Here is a tiny trained network, its code and every weight. The questions are about switching its units off for an input and a class, where a switched-off unit gives its printed mean instead of its output.

import numpy as np


def w(rows, s, z=0):
    codes = np.array(rows[::2]) - 128.0
    scale = np.full(codes.shape[1], s)
    scale[-1] = z or s
    return codes * scale


def f(y):
    return y / 2 * (1 + np.tanh(0.7978845608 * (y + 0.044715 * y**3)))


def log_softmax(a):
    a = a - a.max(-1, keepdims=True)
    return a - np.log(np.exp(a).sum(-1, keepdims=True))


def net(x, mask):
    res = np.array(x, float).reshape(1, 8) / 4 @ E
    y = f(res @ A[0][:, :-1].T + A[0][:, -1])
    res = res + np.where(mask, y, B[0][:, -1]) @ B[0][:, :-1]
    return log_softmax(res[-1] @ U[:, :-1].T + U[:, -1])


A, B = {}, {}
E = w([
[129,120,133,130,141],'x0',
[255,80,107,1,189],'x1',
[131,130,125,130,118],'x2',
[130,98,193,137,226],'x3',
[130,127,131,126,131],'x4',
[98,14,239,94,45],'x5',
[213,46,101,254,103],'x6',
[129,164,53,119,11],'x7',
],0.0055)
A[0] = w([
[188,86,166,171,217,208],'N1',
[52,127,128,189,130,117],'N2',
[154,222,105,140,173,42],'N3',
[167,142,62,102,100,180],'N4',
[172,207,118,138,159,46],'N5',
[194,203,119,158,152,59],'N6',
[54,125,159,205,182,225],'N7',
[52,146,155,172,109,104],'N8',
[93,210,63,90,98,247],'N9',
[98,65,190,79,54,63],'N10',
[122,125,195,122,92,28],'N11',
[101,160,152,106,130,240],'N12',
[233,91,145,32,108,102],'N13',
[200,120,125,226,153,94],'N14',
[59,185,153,93,178,107],'N15',
[79,91,197,136,78,42],'N16',
[88,187,163,43,171,136],'N17',
[95,123,96,114,104,254],'N18',
[60,173,43,196,189,35],'N19',
[109,33,151,128,103,22],'N20',
[2,99,101,208,22,137],'N21',
[141,107,77,123,109,189],'N22',
[114,247,172,96,129,37],'N23',
[167,106,77,233,151,82],'N24',
],0.0094,0.0048)
B[0] = w([
[197,127,166,128,140,249],'N1',
[193,182,150,15,165,171],'N2',
[49,39,16,120,141,163],'N3',
[187,171,140,142,173,191],'N4',
[58,77,46,98,155,147],'N5',
[2,75,30,107,137,153],'N6',
[211,199,104,156,140,219],'N7',
[145,218,98,56,124,172],'N8',
[162,92,165,198,118,248],'N9',
[70,39,79,169,190,173],'N10',
[47,12,47,21,221,125],'N11',
[159,129,156,204,104,192],'N12',
[106,215,82,70,211,217],'N13',
[132,72,128,107,15,186],'N14',
[139,75,189,131,54,178],'N15',
[6,128,26,79,162,153],'N16',
[154,91,204,140,34,202],'N17',
[187,133,189,209,143,198],'N18',
[42,98,45,39,197,177],'N19',
[13,108,64,125,99,144],'N20',
[184,172,108,104,165,254],'N21',
[138,160,178,151,139,171],'N22',
[100,54,79,80,58,158],'N23',
[157,61,100,86,29,186],'N24',
],0.0064,0.0069)
U = w([
[190,154,142,138,136,254],'0',
[1,58,2,69,172,80],'1',
[180,162,148,162,138,224],'2',
[196,246,114,33,181,42],'3',
[165,144,155,199,145,207],'4',
[185,51,163,147,2,18],'5',
[196,158,151,203,169,92],'6',
],0.0077,0.0056)

Each question gives the input, the list of numbers given to net, and the class t.
The units are the neurons (one row each of A and B). Each row of codes is followed by its name. A weight is (code - 128) times the scale printed after its matrix; where a second scale follows, it is the last column's (A, B and U).
mask holds one flag per neuron, in row order. A switched-off neuron (its flag False) gives its mean, the last column of its row in B, instead of its output. The means were averaged over made-up inputs and are rounded, as every weight is.
A unit's drop is (log p(t) with every unit on - log p(t) with that unit switched off) / (log p(t) with every unit on - log p(t) with every unit switched off).
The circuit of an input: a set's keep is (log p(t) with only the set's units on - log p(t) with every unit switched off) / (log p(t) with every unit on - log p(t) with every unit switched off). Starting from the 12 units with the biggest drops (on a tie, the unit counted first), units are removed one at a time, each time the one whose removal leaves the highest keep (on an exact tie, the one counted first), for as long as the keep stays at least 0.8.
units of the circuit, in order: the units of the circuit, biggest drop first
unit that matters most: the unit with the biggest drop
top k neurons: the k neurons with the biggest drops, biggest first
drop when u is switched off: that unit's drop, to one decimal
input [-3,5,6,0,-2,0,-4,7], class 6: unit that matters most -> N9
input [-8,-8,6,-7,-4,0,8,8], class 3: units of the circuit, in order -> (N21, N2)
input [1,-7,0,6,7,8,-7,-5], class 1: top 2 neurons -> (N16, N11)
input [-8,5,2,-4,-3,1,-6,0], class 5: top 2 neurons -> (N17, N21)
input [1,-7,-6,0,3,0,7,7], class 3: top 2 neurons -> (N21, N2)
input [-2,-8,5,-7,-8,7,-6,6], class 3: top 3 neurons -> (N21, N8, N2)
input [5,6,1,-8,-6,-7,-6,6], class 0: top 4 neurons -> (N9, N4, N18, N17)
input [6,-8,-1,-4,7,-3,-5,-8], class 3: top 2 neurons -> (N2, N8)
input [4,-3,0,-4,1,7,-5,0], class 1: top 3 neurons -> (N16, N10, N11)
input [0,0,-5,-6,-5,-8,-2,8], class 1: units of the circuit, in order -> (N19, N3)
input [0,-7,1,0,3,1,-6,-6], class 3: top 2 neurons -> (N8, N2)
input [1,6,0,0,2,-8,-2,-3], class 1: top 2 neurons -> (N3, N6)
input [5,-7,-5,-4,-7,-6,6,-6], class 3: units of the circuit, in order -> (N2, N7, N19)
input [4,8,7,-5,-4,5,5,6], class 3: units of the circuit, in order -> (N13)
input [8,4,-4,-4,-4,5,-2,-4], class 1: top 2 neurons -> (N10, N7)
input [-1,-7,1,-3,4,-1,2,4], class 3: top 3 neurons -> (N21, N2, N8)
input [-2,1,6,-5,0,-6,8,6], class 5: top 3 neurons -> (N24, N14, N13)
input [-3,-3,-1,5,5,-8,-7,2], class 1: top 2 neurons -> (N19, N3)
input [3,-3,-2,-2,4,-7,2,5], class 1: drop when N3 is switched off -> 0.2
input [-2,-5,-5,-7,-5,6,3,5], class 0: units of the circuit, in order -> (N21)
input [-6,3,4,-1,-1,4,1,5], class 6: drop when N6 is switched off -> 0.1
input [-4,5,-7,-3,-2,-7,-8,7], class 5: drop when N9 is switched off -> 0.4
